Below is a small trained network, with its code and all its weights. Each question gives an input and a target symbol and asks what happens when units are switched off, that is, made to give their printed mean instead of their output.

import numpy as np


def w(rows, s, z=0):
    codes = np.array(rows[::2]) - 128.0
    scale = np.full(codes.shape[1], s)
    scale[-1] = z or s
    return codes * scale


def norm(h):
    return h / np.sqrt((h * h).mean(-1, keepdims=True) + 1e-5)


def f(y):
    return y / 2 * (1 + np.tanh(0.7978845608 * (y + 0.044715 * y**3)))


def softmax(a):
    e = np.exp(a - a.max(-1, keepdims=True))
    return e / e.sum(-1, keepdims=True)


def log_softmax(a):
    a = a - a.max(-1, keepdims=True)
    return a - np.log(np.exp(a).sum(-1, keepdims=True))


def net(x, mask):
    ids = ['ΘΦαγεηλξπτψ'.index(c) for c in x.split()]
    T = len(ids)
    res = E[ids] + P[:T]
    u = 0
    for l in range(3):
        q, k, v = (norm(res) @ M[l].T for M in (Q, K, V))
        z = softmax(np.where(np.tri(T) > 0, q @ k.T / 2**0.5, -1e9)) @ v
        res = res + np.where(mask[u], z, O[l][:, -1]) @ O[l][:, :-1]
        u += 1
        y = f(norm(res) @ A[l][:, :-1].T + A[l][:, -1])
        res = res + np.where(mask[u : u + 4], y, B[l][:, -1]) @ B[l][:, :-1]
        u += 4
    return log_softmax(norm(res)[-1] @ U[:, :-1].T + U[:, -1])


Q, K, V, O, A, B = {}, {}, {}, {}, {}, {}
E = w([
[35,191,105,210,132,128,142,116,108,174,146],'Θ',
[102,118,202,200,183,114,60,109,105,122,176],'Φ',
[168,188,190,157,92,127,148,80,133,138,233],'α',
[26,139,121,173,204,134,92,133,130,136,129],'γ',
[108,176,67,51,146,149,126,155,169,128,194],'ε',
[135,187,146,137,130,144,123,136,106,103,231],'η',
[83,106,118,160,142,130,158,93,94,220,190],'λ',
[177,110,44,96,92,76,41,141,109,140,95],'ξ',
[139,77,88,128,49,233,125,129,110,185,149],'π',
[175,152,69,76,106,130,131,5,230,169,134],'τ',
[76,46,109,156,8,214,113,116,105,106,183],'ψ',
],0.018)
P = w([
[254,99,112,224,207,121,201,215,101,118,161],'0',
[184,117,57,196,181,124,194,185,108,116,154],'1',
[166,94,69,165,180,123,157,159,93,95,168],'2',
[131,109,55,142,161,123,159,140,88,102,146],'3',
[120,108,70,131,157,120,136,133,81,110,147],'4',
[121,109,100,116,160,117,119,120,78,118,142],'5',
[94,131,106,110,131,117,119,125,84,135,151],'6',
[95,116,136,100,131,118,90,119,78,138,149],'7',
[77,126,156,86,119,122,83,117,78,151,143],'8',
[47,140,174,71,106,139,70,117,90,178,141],'9',
[47,96,171,40,144,67,47,125,100,201,243],'10',
],0.013)
Q[0] = w([
[226,129,158,129,64,139,148,253,216,102,65],'0.h1',
[128,179,112,54,161,130,74,179,72,138,177],'0.h1',
],0.0073)
K[0] = w([
[183,56,93,238,201,85,254,190,183,89,127],'0.h1',
[50,85,168,125,55,87,17,51,166,249,119],'0.h1',
],0.0053)
V[0] = w([
[159,254,146,97,157,47,172,223,61,12,152],'0.h1',
[53,176,223,219,158,215,188,87,83,138,131],'0.h1',
],0.0042)
O[0] = w([
[93,193,105,32,177,178,65,96,8,142,94,39],'0.h1',
[187,121,140,24,176,73,199,171,123,33,138,252],'0.h1',
],0.015,0.0033)
A[0] = w([
[81,116,129,67,182,113,138,77,98,196,137,253],'0.n1',
[146,88,173,128,116,218,146,198,117,162,118,183],'0.n2',
[204,90,114,68,8,201,109,143,105,182,104,38],'0.n3',
[179,185,170,164,129,158,161,137,159,2,180,238],'0.n4',
],0.0078,0.00083)
B[0] = w([
[215,113,171,105,133,76,98,254,72,128,195,253],'0.n1',
[205,151,36,136,16,49,51,168,142,62,28,131],'0.n2',
[136,132,78,62,172,101,28,171,173,83,152,141],'0.n3',
[105,20,60,126,149,128,141,60,163,167,49,226],'0.n4',
],0.0082,0.0049)
Q[1] = w([
[70,235,181,154,108,179,171,110,103,157,5],'1.h1',
[131,86,149,203,110,203,118,132,114,141,253],'1.h1',
],0.0068)
K[1] = w([
[253,137,3,219,195,249,134,116,105,100,134],'1.h1',
[78,161,114,88,119,129,75,139,208,188,55],'1.h1',
],0.006)
V[1] = w([
[40,109,90,123,151,116,118,254,168,151,95],'1.h1',
[75,153,147,144,95,113,180,106,81,178,171],'1.h1',
],0.0074)
O[1] = w([
[105,153,94,119,112,76,166,145,82,190,1,253],'1.h1',
[80,99,116,92,154,59,153,105,144,88,115,178],'1.h1',
],0.017,0.0039)
A[1] = w([
[155,244,135,122,115,109,82,38,189,1,43,84],'1.n1',
[80,217,164,118,179,136,140,158,141,68,36,134],'1.n2',
[116,84,95,59,199,112,201,160,240,8,62,16],'1.n3',
[68,141,118,212,127,180,64,192,231,141,214,4],'1.n4',
],0.0055,0.003)
B[1] = w([
[206,138,246,43,154,96,179,97,91,106,125,104],'1.n1',
[97,148,98,100,152,169,117,84,208,59,204,150],'1.n2',
[97,52,141,95,147,120,114,61,124,175,175,251],'1.n3',
[64,189,153,94,83,173,177,129,173,114,155,125],'1.n4',
],0.013,0.0032)
Q[2] = w([
[149,109,78,90,105,70,155,125,118,108,166],'2.h1',
[96,87,125,102,173,107,153,132,179,254,171],'2.h1',
],0.0099)
K[2] = w([
[38,73,254,55,158,96,92,180,121,109,112],'2.h1',
[93,96,239,78,17,94,82,185,167,152,74],'2.h1',
],0.0055)
V[2] = w([
[69,81,115,145,174,126,28,155,161,33,83],'2.h1',
[129,109,70,61,1,126,153,149,94,77,137],'2.h1',
],0.007)
O[2] = w([
[165,147,155,125,111,165,139,251,177,84,28,3],'2.h1',
[185,101,17,207,112,124,99,206,27,50,122,114],'2.h1',
],0.016,0.0028)
A[2] = w([
[183,218,155,61,122,131,106,139,117,116,68,72],'2.n1',
[50,96,100,173,151,83,127,134,142,104,137,203],'2.n2',
[146,158,148,74,129,36,103,76,80,178,83,246],'2.n3',
[160,106,167,117,130,125,255,150,74,119,123,129],'2.n4',
],0.0093,0.0012)
B[2] = w([
[125,185,136,254,133,55,130,83,147,56,130,138],'2.n1',
[184,94,79,145,75,130,98,59,156,155,177,248],'2.n2',
[90,189,130,140,79,111,126,29,85,14,88,254],'2.n3',
[92,191,129,28,128,176,144,226,216,85,52,209],'2.n4',
],0.0086,0.0077)
U = w([
[94,161,122,115,116,136,178,109,140,130,2,99],'Θ',
[106,120,182,130,125,195,108,128,110,210,74,253],'Φ',
[85,152,151,173,111,184,130,130,186,111,178,126],'α',
[95,150,171,100,141,162,135,157,212,118,99,248],'γ',
[123,186,130,103,149,123,82,162,107,76,164,113],'ε',
[112,156,141,107,148,161,101,155,131,20,181,108],'η',
[64,71,129,52,155,101,167,99,84,134,112,3],'λ',
[93,174,128,155,121,118,61,99,68,163,105,73],'ξ',
[174,111,99,176,127,110,129,165,165,97,103,131],'π',
[115,112,94,165,136,89,104,58,212,126,156,121],'τ',
[96,68,122,175,93,186,150,180,127,77,105,231],'ψ',
],0.0097,0.0026)

Each question gives the input, a string of symbols that net reads in full, and the target symbol t.
The units are the heads (2 rows each of Q, K, V and O) and the neurons (one row each of A and B). Each row of codes is followed by its name. A weight is (code - 128) times the scale printed after its matrix; where a second scale follows, it is the last column's (O, A, B and U).
mask holds one flag per unit, layer by layer, with each layer's heads first. A switched-off unit (its flag False) gives its mean, the last column of its rows in O or B, instead of its output. The means were averaged over made-up inputs and are rounded, as every weight is.
A unit's drop is (log p(t) with every unit on - log p(t) with that unit switched off) / (log p(t) with every unit on - log p(t) with every unit switched off).
The circuit of an input: a set's keep is (log p(t) with only the set's units on - log p(t) with every unit switched off) / (log p(t) with every unit on - log p(t) with every unit switched off). Starting from the 12 units with the biggest drops (on a tie, the unit counted first), units are removed one at a time, each time the one whose removal leaves the highest keep (on an exact tie, the one counted first), for as long as the keep stays at least 0.8.
circuit, biggest first: the units of the circuit, biggest drop first
k most important neurons: the k neurons with the biggest drops, biggest first
k most important neurons of layer l: the k neurons of layer l with the biggest drops, biggest first
input λ λ γ ε ε γ λ γ ε Φ η, target γ: circuit, biggest first : (2.h1)
input γ Θ α, target λ: 2 most important neurons : (0.n4, 0.n2)
input γ λ λ τ ψ π λ τ Θ, target α: 3 most important neurons : (1.n4, 0.n4, 0.n1)
input ε λ λ ε ψ ψ α ψ γ λ, target Θ: circuit, biggest first : (1.h1, 0.h1, 2.n4)
input ε ε γ λ, target Θ: circuit, biggest first : (2.n4, 1.h1)
input γ λ π α, target π: 2 most important neurons : (0.n4, 0.n2)
input α γ λ η η λ Θ λ η, target τ: circuit, biggest first : (0.n4, 2.n2)
input γ ε λ α λ π ε γ α, target Θ: circuit, biggest first : (2.h1, 0.n4)
input γ Φ λ γ λ ε λ π, target τ: 3 most important neurons : (0.n2, 0.n3, 0.n1)
input π ε π Φ, target ψ: circuit, biggest first : (2.h1, 0.n2)
input λ λ λ Φ λ λ τ λ γ, target τ: 2 most important neurons : (1.n2, 2.n2)
input λ ξ ε λ λ Φ ψ ψ η, target π: circuit, biggest first : (2.h1, 0.n4)
input λ λ Φ λ η, target λ: 3 most important neurons : (0.n4, 1.n3, 1.n2)
input γ λ λ λ λ λ λ γ γ ε, target Θ: most important neuron : (1.n3)
input η η λ η τ λ ε, target τ: 2 most important neurons : (0.n1, 2.n2)
input λ ε λ γ Θ η ε τ λ, target α: 2 most important neurons : (1.n4, 0.n4)
input γ π π Φ λ λ γ Θ η γ, target ε: 3 most important neurons : (0.n1, 0.n4, 1.n2)
input λ π γ, target ψ: 3 most important neurons of layer 0 : (0.n2, 0.n3, 0.n1)
input λ γ λ π ε, target π: circuit, biggest first : (2.h1, 0.n3, 0.h1)
input ψ ε η τ λ γ, target τ: circuit, biggest first : (2.n2)
input Θ η λ λ λ Φ ε ε η α α, target η: circuit, biggest first : (1.h1, 0.h1)
input γ τ η τ η λ ψ λ λ π, target π: circuit, biggest first : (0.h1, 2.h1)
input λ λ γ ξ ε λ γ ε ε, target ξ: circuit, biggest first : (0.h1, 2.n4)
input π λ λ λ γ α λ λ π λ, target ψ: 2 most important neurons : (0.n3, 0.n2)
